Each row has a name. Each question is about the rows just above it.

Columns, left to right: C A H M L W
[760, -875, 725, 41, 816, 673] -> dozu
[-502, 763, -348, 156, -516, -357] -> keti
[760, -875, 725, 41, -420, -493] -> lin
[-19, -187, -342, -292, -6, -322] -> rul
Which column holds [-875, -187] top down? -> A
[-493, -322] is in which column, read top down? -> W
Which column holds this, read top down? [-502, 760] -> C
Which column holds [156, 41] top down? -> M
[41, 156] is in which column, read top down? -> M

Columns, left to right: Z S P Q E F Y X D B
[-376, -114, 444, -33, 171, 20, -546, -306, -335, -370] -> labi
[-376, -114, 444, 215, 171, 20, -546, -306, -335, -370] -> vunu
[-376, -114, 444, 215, 171, 20, -546, 537, -201, 723] -> rik
[-376, -114, 444, 215, 171, 20, 97, 218, -324, 78] -> gefon
Where do [-376, -114, 444, 215, 171, 20, -546, -306, -335, -370] appear? -> vunu
Which column holds this, read top down? [-546, 97] -> Y
Which column holds [-370, 723, 78] top down? -> B
[-376, -114, 444, 215, 171, 20, -546, 537, -201, 723] is in which row? -> rik
[-335, -335] is in which column, read top down? -> D
Where do [-376, -114, 444, -33, 171, 20, -546, -306, -335, -370] appear? -> labi

Columns, left to right: K R T N G
[450, 557, 575, 691, 628] = Mapud
[722, 707, 637, 691, -546] = Lel
[407, 438, 450, 356, 410] = bofa
[450, 557, 575, 529, 503] = Pigug
Which column holds [450, 722, 407] top down? -> K
Which column holds this, read top down? [407, 450] -> K
Which column holds [628, -546] top down? -> G
Which column holds [-546, 410] top down? -> G
Which column holds this, read top down? [707, 438, 557] -> R
Which column holds [575, 637, 450] top down? -> T

Columns, left to right: ris noko ludel reber zusum buvir mezu berop Balop
[-194, 376, 10, -90, -27, -55, -301, -131, -273] = zug
[-194, 478, 138, -24, 76, -315, -481, -89, -358] = rukuf
[-198, -753, -320, -272, -303, -172, 133, -244, -66] = Modu
[-196, 322, 199, 6, 123, -628, -573, -70, -401] = Digot
[-194, 376, 10, -90, -27, -388, -301, -131, -273] = doviz
[-195, 24, -121, -161, -135, -14, -126, -175, -190] = feva
[322, 376] is in which column, read top down? -> noko
Which column holds this, read top down? [-573, -301] -> mezu
Which column holds this, read top down? [138, -320, 199, 10, -121] -> ludel
[6, -90, -161] is in which column, read top down? -> reber
Which column holds this, read top down? [10, -121] -> ludel
Which column holds this, read top down? [-194, -195] -> ris
Which column holds this, read top down? [-55, -315, -172, -628] -> buvir

Columns, left to right: vol Sovo Fepap kog rabid Savo
[-268, -88, 757, -140, -394, -56] = ponot
[78, 297, -180, -560, 27, 176] = duda
[1, -424, -322, -390, 154, 21] = kada
[-158, -293, -43, -83, 337, 455] = Met
[79, 483, -234, 131, 4, -312] = kofe
[-51, -550, -9, 298, 335, 119] = Fis
Which column holds [-268, 78, 1, -158] top down? -> vol
Which column holds this, read top down? [79, -51] -> vol
Which column holds [27, 154] top down? -> rabid

Columns, left to right: fome Zekor rudo maf Gesa dafib
[-545, -185, -63, 137, -11, -275] -> Sufon
[260, 265, -101, -586, -163, 95] -> loza
[342, -95, 347, -20, 30, 311] -> zenu
[64, 213, 339, 456, 307, 278] -> ruli
[221, 158, 164, -830, -161, 190] -> vul
Which column holds this, read top down? [-20, 456] -> maf
[-163, 30, 307] is in which column, read top down? -> Gesa
Which column holds [-545, 260, 342, 64] top down? -> fome
Which column holds this, read top down? [342, 64, 221] -> fome
Which column holds [311, 278, 190] top down? -> dafib
[-95, 213, 158] is in which column, read top down? -> Zekor
[137, -586, -20] is in which column, read top down? -> maf

Columns, left to right: kuli Vune Semo kaz
[458, -158, 334, 859]  befe
[858, 351, -540, 426]  Ser
[756, 218, -313, 540]  libaf
Which column holds [426, 540] top down? -> kaz
Which column holds this, read top down? [334, -540] -> Semo
Which column holds [859, 426] top down? -> kaz
[351, 218] is in which column, read top down? -> Vune

Columns, left to right: tar saz Femib ruzo vez Fugi Sobo baf koz
[34, -58, -799, 873, -3, -120, -22, 48, 144] : fibu
[-320, 165, -598, 605, -16, 150, 98, -95, -226] : rivi
[-196, -41, 392, -323, 137, -197, -144, -132, -398] : Mib
[227, 63, -766, 902, -87, 70, 171, 28, 304] : mumam
[-326, 91, -141, 71, 289, -87, -56, -373, -291] : pitef
Which column holds [-120, 150] top down? -> Fugi
Which column holds [137, -87, 289] top down? -> vez
[-3, -16, 137] is in which column, read top down? -> vez
Which column holds this, read top down? [34, -320, -196, 227] -> tar

Columns, left to right: bod Fimon gufa rufim kope
[-429, 325, 789, -705, 723] = som
[186, 650, 22, 730, 395] = miker
[95, -710, -430, -466, -589] = fazu
Which column holds [-429, 186] top down? -> bod
Which column holds [723, 395] top down? -> kope

Columns, left to right: Kilep Sukun zuda Zimi gufos Zev botos rilaz rasit
[146, 133, 279, -96, 60, -537, -109, 107, 308] -> Gipap
[119, 84, 200, -101, 32, 90, -14, -38, -214] -> sir
[221, 201, 407, -95, 163, -553, -98, 200, 388] -> Zon
[119, 84, 200, -101, 32, -465, -89, 72, 258] -> pim
[102, -55, -60, -163, 174, 613, 75, 84, -165] -> pizir
[114, -2, 85, -103, 133, 270, 11, 131, -125] -> tad
[337, 227, 529, -156, 301, -14, -2, 308, 319] -> sakad
[275, 198, 442, -134, 232, -163, -15, 239, 380] -> gonis
[229, 222, 420, -86, 179, -348, -72, 216, 385] -> Zaro
[110, 71, 178, -101, 24, -461, -86, 62, 246] -> dev
[177, 130, 283, -157, 100, -186, -59, 108, 278] -> von
[98, -36, 32, -158, 132, 672, 67, 86, -171] -> zutiz
Which column holds [308, -214] top down? -> rasit
[308, -214, 388, 258, -165, -125, 319, 380, 385, 246, 278] is in which column, read top down? -> rasit
Which column holds [-214, 388] top down? -> rasit
[114, 337, 275, 229, 110] is in which column, read top down? -> Kilep
Which column holds [119, 221, 119, 102, 114, 337, 275, 229, 110, 177] top down? -> Kilep
Which column holds this, read top down? [84, 131] -> rilaz
[239, 216, 62] is in which column, read top down? -> rilaz

Columns, left to right: pof nof buro bivi Zam Kupu zep Kas Solu
[314, 45, 118, 82, 102, 19, 178, 226, 154]  sek
[220, 222, 224, 325, 83, 216, 208, 709, 854]  Fuli
[99, 56, 192, 184, 45, 35, 142, 258, 399]  tido
[59, 100, 139, 133, 64, 125, 90, 355, 434]  Sus
[86, 12, 87, 82, 45, -11, 90, 65, 189]  Fona
[325, 184, 133, 82] is in which column, read top down? -> bivi
Which column holds [133, 82] top down? -> bivi

Columns, left to right: dud govev tupim dem loz fovek
[44, 54, 16, 55, 153, 43] : Fako
[30, -20, -147, -378, 41, -25] : Reva
[39, -67, 8, 40, 79, -28] : Vesep
[86, -715, -581, -564, 225, 448] : bozab
[-336, -46, -246, -329, 370, -515] : Zuz
[-36, 10, -62, 45, -169, 2] : Refo
[-71, -23, -30, -25, -114, -166] : Rupa
[29, 34, 46, -124, 20, 38] : gid
[-28, -98, 70, -16, 138, -110] : kupin
Which column holds this, read top down? [-36, -71, 29, -28] -> dud
Which column holds this, read top down? [30, 39, 86, -336, -36, -71, 29, -28] -> dud
[2, -166, 38] is in which column, read top down? -> fovek
Which column holds this, read top down? [34, -98] -> govev
Which column holds [153, 41, 79, 225, 370, -169, -114] top down? -> loz

Columns, left to right: luved tovep Bisek med kubi vogu pazo godat debik
[14, 21, -7, -34, -21, -35, -4, -13, -19]  bomu
[34, 39, -9, -38, -38, 13, 9, 8, 19]  tusu
[82, 97, 25, -24, -75, 27, 48, 75, 14]  dugef
[-57, -65, -35, -24, -80, -23, -89, -30, -42]  zuv
[212, 135, -430, -567, -22, 708, -110, -398, 948]  kitu
Which column holds [25, -35] top down? -> Bisek
[-13, 8, 75] is in which column, read top down? -> godat
Which column holds [13, 27, -23] top down? -> vogu

Columns, left to right: Buki lubo zov nev tud risa
[-13, 8, -11, -2, 4, 2] -> notim
[-429, 14, 322, 256, 9, 139] -> bavu
[100, 45, -64, 1, 89, 27] -> geru
[54, -179, -420, -719, 41, 185] -> fif
[500, -69, 379, 84, -178, 351] -> velo
[-63, -14, -61, -106, 56, 31] -> tuva
[25, 33, 3, 81, 43, -28] -> ber
[162, -13, 161, -16, -74, 168] -> Malin
[-155, -56, 25, -62, 50, 136] -> lufo
Which column holds [-64, -420] top down? -> zov
Which column holds this, read top down? [-2, 256, 1, -719, 84, -106] -> nev
Which column holds [31, -28] top down? -> risa
[-719, 84] is in which column, read top down? -> nev
Which column holds [84, -106] top down? -> nev

Columns, left to right: dibi buvan vis Tufab Zaki
[-466, 313, -459, 223, -871] = gegab
[-585, 313, -663, 298, -871] = Zelo
[-475, 464, -476, 335, -871] = sero
[-767, 294, -654, 335, -871] = vuz
[-881, 313, -416, 335, -871] = Fas
[-767, 435, -298, 335, -871] = mam
[-466, 313, -459, 223, -883] = sedeg
[-663, -476, -654] is in which column, read top down? -> vis
Whose row is [-767, 435, -298, 335, -871]? -> mam
Whose row is [-475, 464, -476, 335, -871]? -> sero

Columns, left to right: fop kezif Pes Gisid gumu gev
[-384, -289, 110, 100, -278, 99] = pav
[823, 787, -489, 702, 325, -954] = lofel
[123, 290, -578, 539, 431, 154] = Sutus
Which column holds [-289, 787] top down? -> kezif
Which column holds [823, 123] top down? -> fop

Columns, left to right: Pegi fegid pona barep pasuv zedi Luvit lar roru
[172, 2, -264, 238, -385, -157, 463, -442, -98] -> dasen
[332, 870, 221, 92, 310, 136, 55, -374, 266] -> mesek
[201, 293, -82, 161, -97, -34, 256, -337, 32] -> Zivef
[41, -270, -291, 173, -399, -171, 364, -223, -150] -> Feni
[206, 843, 386, -98, 545, 242, -257, -78, 310] -> keru
[-170, -425, -97, -52, -140, -63, -41, 199, -120] -> sifo
[18, -132, -144, 86, -196, -84, 178, -112, -78] -> nuko
[-117, -128, 82, -105, 93, 40, -186, 211, -6] -> meti
[172, 2, -264, 238, -385, -157, 218, -442, -98] -> Pokub
[-91, -447, -236, 72, -334, -136, 191, 6, -176] -> Dov
[89, 321, 119, -15, 177, 77, -58, -63, 112] -> lota
Which column holds [-264, 221, -82, -291, 386, -97, -144, 82, -264, -236] top down? -> pona
Which column holds [40, -157, -136, 77] top down? -> zedi
Which column holds [843, -425, -132, -128, 2, -447, 321] top down? -> fegid

Columns, left to right: mumuv Poti luseb Kef Nop
[500, -159, 34, -43, -140] : galis
[411, -39, -397, -146, -357] : fefo
[174, 40, 238, -468, 170] : tabe
[226, -187, -245, 65, -239] : zuri
[475, 154, 55, 939, -89] : pubar
[91, 87, 146, 111, 31] : mekap
[170, -92, -323, 55, -251] : pata
[302, -22, -143, -95, -264] : zom
[465, -274, -579, -87, -479] : Vameg
[418, -208, 32, -400, -126] : zim
Which column holds this, read top down? [411, 174, 226, 475, 91, 170, 302, 465] -> mumuv
[-479, -126] is in which column, read top down? -> Nop
Which column holds [411, 174, 226, 475, 91] top down? -> mumuv
[-245, 55, 146, -323] is in which column, read top down? -> luseb
[411, 174, 226, 475, 91, 170, 302, 465, 418] is in which column, read top down? -> mumuv
Which column holds this, read top down? [174, 226, 475, 91, 170] -> mumuv
Which column holds [146, -323, -143, -579, 32] top down? -> luseb

Columns, left to right: bugo meno zolu bige Vil Dozas zamig rofe tif gub
[53, 443, 162, 166, 296, -519, -201, -341, -121, -312]  dibin
[139, 100, -131, 406, -256, 59, -8, -24, 219, -402]  Lozi
[139, -70, -131, 406, -256, -353, 364, -101, -20, -158]  pif
[139, 100, -131, 406, -256, -353, 364, -101, -20, -158]  gof
[843, 211, 39, -92, -369, 49, -32, -91, 211, 318]  depe
[219, -20, -20] is in which column, read top down? -> tif
Which column holds [100, 211] top down? -> meno

Columns, left to right: bozi Bago Todag ratog mirup Kelid Zup Duses gazo ralev
[729, 64, 472, -95, 532, -131, 475, -281, 376, 199] = Lutav
[-37, 686, 230, -239, -13, 638, -288, 529, -151, 333] = lemos
[206, -73, 698, 232, -290, -77, -438, 577, -285, 721] = Lat
[-778, -779, 539, -563, -860, 425, -819, -403, -322, 664] = perug
[788, 539, -318, 282, 735, -276, 647, 312, 281, -440] = valo
[788, 539, -318, 282, 735, -355, 647, 312, 281, -440] = Ziza
Which column holds [721, 664] top down? -> ralev
[-73, -779] is in which column, read top down? -> Bago
Which column holds [735, 735] top down? -> mirup
[64, 686, -73, -779, 539] is in which column, read top down? -> Bago
[312, 312] is in which column, read top down? -> Duses
[333, 721, 664] is in which column, read top down? -> ralev

Columns, left to right: Fibov ruv lem buv muraz lib
[-36, -160, 428, 840, -655, 412] : zak
[289, -79, 884, 788, -728, 64] : nabof
[526, -505, -58, -296, 432, -577] : dip
[550, -445, -915, 43, 674, -290] : ger
[-302, -109, -16, -138, -181, -121] : tifaz
Which column holds [-290, -121] top down? -> lib
Which column holds this, read top down? [428, 884, -58] -> lem
Which column holds [412, 64, -577, -290] top down? -> lib
[432, 674, -181] is in which column, read top down? -> muraz
Which column holds this, read top down? [-36, 289, 526] -> Fibov

Columns, left to right: Gedi sibu ziz Rozun nukol sumep pul
[-272, -71, -200, -403, 128, 330, -412] = Tinuz
[-272, -71, -200, 721, 283, 54, 447] = gipo
[384, -278, -382, 721, -134, -178, 31] = Tozu
Which column holds this, read top down? [-71, -71] -> sibu
Which column holds [447, 31] top down? -> pul

